Here is a tiny trained network, its code and every weight. The questions are about switching its units off for an input and a class, where a switched-off unit gives its printed mean instead of its output.

import numpy as np


def w(rows, s, z=0):
    codes = np.array(rows[::2]) - 128.0
    scale = np.full(codes.shape[1], s)
    scale[-1] = z or s
    return codes * scale


def f(y):
    return np.maximum(y, 0)


def log_softmax(a):
    a = a - a.max(-1, keepdims=True)
    return a - np.log(np.exp(a).sum(-1, keepdims=True))


def net(x, mask):
    res = np.array(x, float).reshape(1, 8) / 4 @ E
    y = f(res @ A[0][:, :-1].T + A[0][:, -1])
    res = res + np.where(mask, y, B[0][:, -1]) @ B[0][:, :-1]
    return log_softmax(res[-1] @ U[:, :-1].T + U[:, -1])


A, B = {}, {}
E = w([
[206,248,156,136,156,205,142,125,66],'x0',
[110,17,216,60,232,139,111,132,201],'x1',
[191,194,210,15,121,97,194,96,96],'x2',
[83,172,220,142,109,112,11,231,117],'x3',
[68,111,56,82,21,106,110,138,16],'x4',
[48,32,191,2,84,71,176,57,74],'x5',
[144,120,156,82,194,200,78,188,14],'x6',
[241,121,41,67,221,184,167,107,123],'x7',
],0.0068)
A[0] = w([
[163,163,164,185,97,163,96,154,117,253],'n0',
[150,153,145,78,145,141,98,178,2,150],'n1',
[120,50,78,52,116,77,188,40,105,189],'n2',
[72,157,209,77,53,63,159,118,177,198],'n3',
[119,154,134,110,138,132,57,167,8,147],'n4',
[94,46,159,94,118,128,90,96,176,229],'n5',
[191,151,78,96,137,151,210,92,93,212],'n6',
[83,110,105,223,79,127,104,149,189,232],'n7',
],0.0082,0.0039)
B[0] = w([
[224,213,135,147,120,165,58,181,119,210],'n0',
[182,120,109,64,84,220,125,168,70,204],'n1',
[90,26,91,84,87,103,241,134,152,245],'n2',
[137,155,205,121,133,28,112,76,51,225],'n3',
[114,167,33,35,129,217,79,216,16,204],'n4',
[94,56,139,82,194,55,94,179,147,225],'n5',
[229,115,77,156,71,187,254,52,127,206],'n6',
[112,174,71,169,70,62,65,189,231,242],'n7',
],0.0076,0.012)
U = w([
[133,160,70,229,91,109,82,139,175,208],'0',
[158,92,94,120,87,140,203,57,118,96],'1',
[146,127,97,109,106,205,96,156,64,117],'2',
[202,102,137,140,250,177,134,117,193,251],'3',
[174,172,195,124,119,91,128,67,94,86],'4',
[13,65,137,97,120,72,108,141,123,31],'5',
],0.012,0.0027)

Each question gives the input, the list of numbers given to net, and the class t.
The units are the neurons (one row each of A and B). Each row of codes is followed by its name. A weight is (code - 128) times the scale printed after its matrix; where a second scale follows, it is the last column's (A, B and U).
mask holds one flag per neuron, in row order. A switched-off neuron (its flag False) gives its mean, the last column of its row in B, instead of its output. The means were averaged over made-up inputs and are rounded, as every weight is.
A unit's drop is (log p(t) with every unit on - log p(t) with that unit switched off) / (log p(t) with every unit on - log p(t) with every unit switched off).
The circuit of an input: a set's keep is (log p(t) with only the set's units on - log p(t) with every unit switched off) / (log p(t) with every unit on - log p(t) with every unit switched off). Starting from all 8 units, units are removed one at a time, each time the one whose removal leaves the highest keep (on an exact tie, the one counted first), for as long as the keep stays at least 0.8.
circuit, biggest first: the units of the circuit, biggest drop first
most important unit: the unit with the biggest drop
k most important neurons: the k neurons with the biggest drops, biggest first
drop of u: that unit's drop, to one decimal
input [-2,-3,0,8,-1,-1,4,-6], class 2: most important unit	n4
input [2,7,-5,1,-3,3,-5,4], class 5: circuit, biggest first	n6; n0
input [-2,6,-5,8,-6,1,-7,3], class 5: 2 most important neurons	n5; n6
input [5,-5,8,-1,-7,-2,1,2], class 1: 2 most important neurons	n6; n5
input [-3,3,-1,8,-3,-3,0,-8], class 0: 3 most important neurons	n7; n0; n2
input [-2,4,8,5,-1,-3,1,-6], class 4: 2 most important neurons	n3; n2
input [-3,8,0,-8,-1,6,-6,2], class 5: 4 most important neurons	n5; n1; n0; n3
input [-7,-4,-7,7,-2,3,-5,-7], class 0: 2 most important neurons	n7; n2
input [-6,7,-2,1,-8,-7,1,-4], class 0: drop of n7	1.1
input [-3,0,-4,3,0,-1,7,-7], class 2: drop of n4	1.5
input [-5,3,3,5,8,-4,-8,6], class 5: drop of n2	0.0
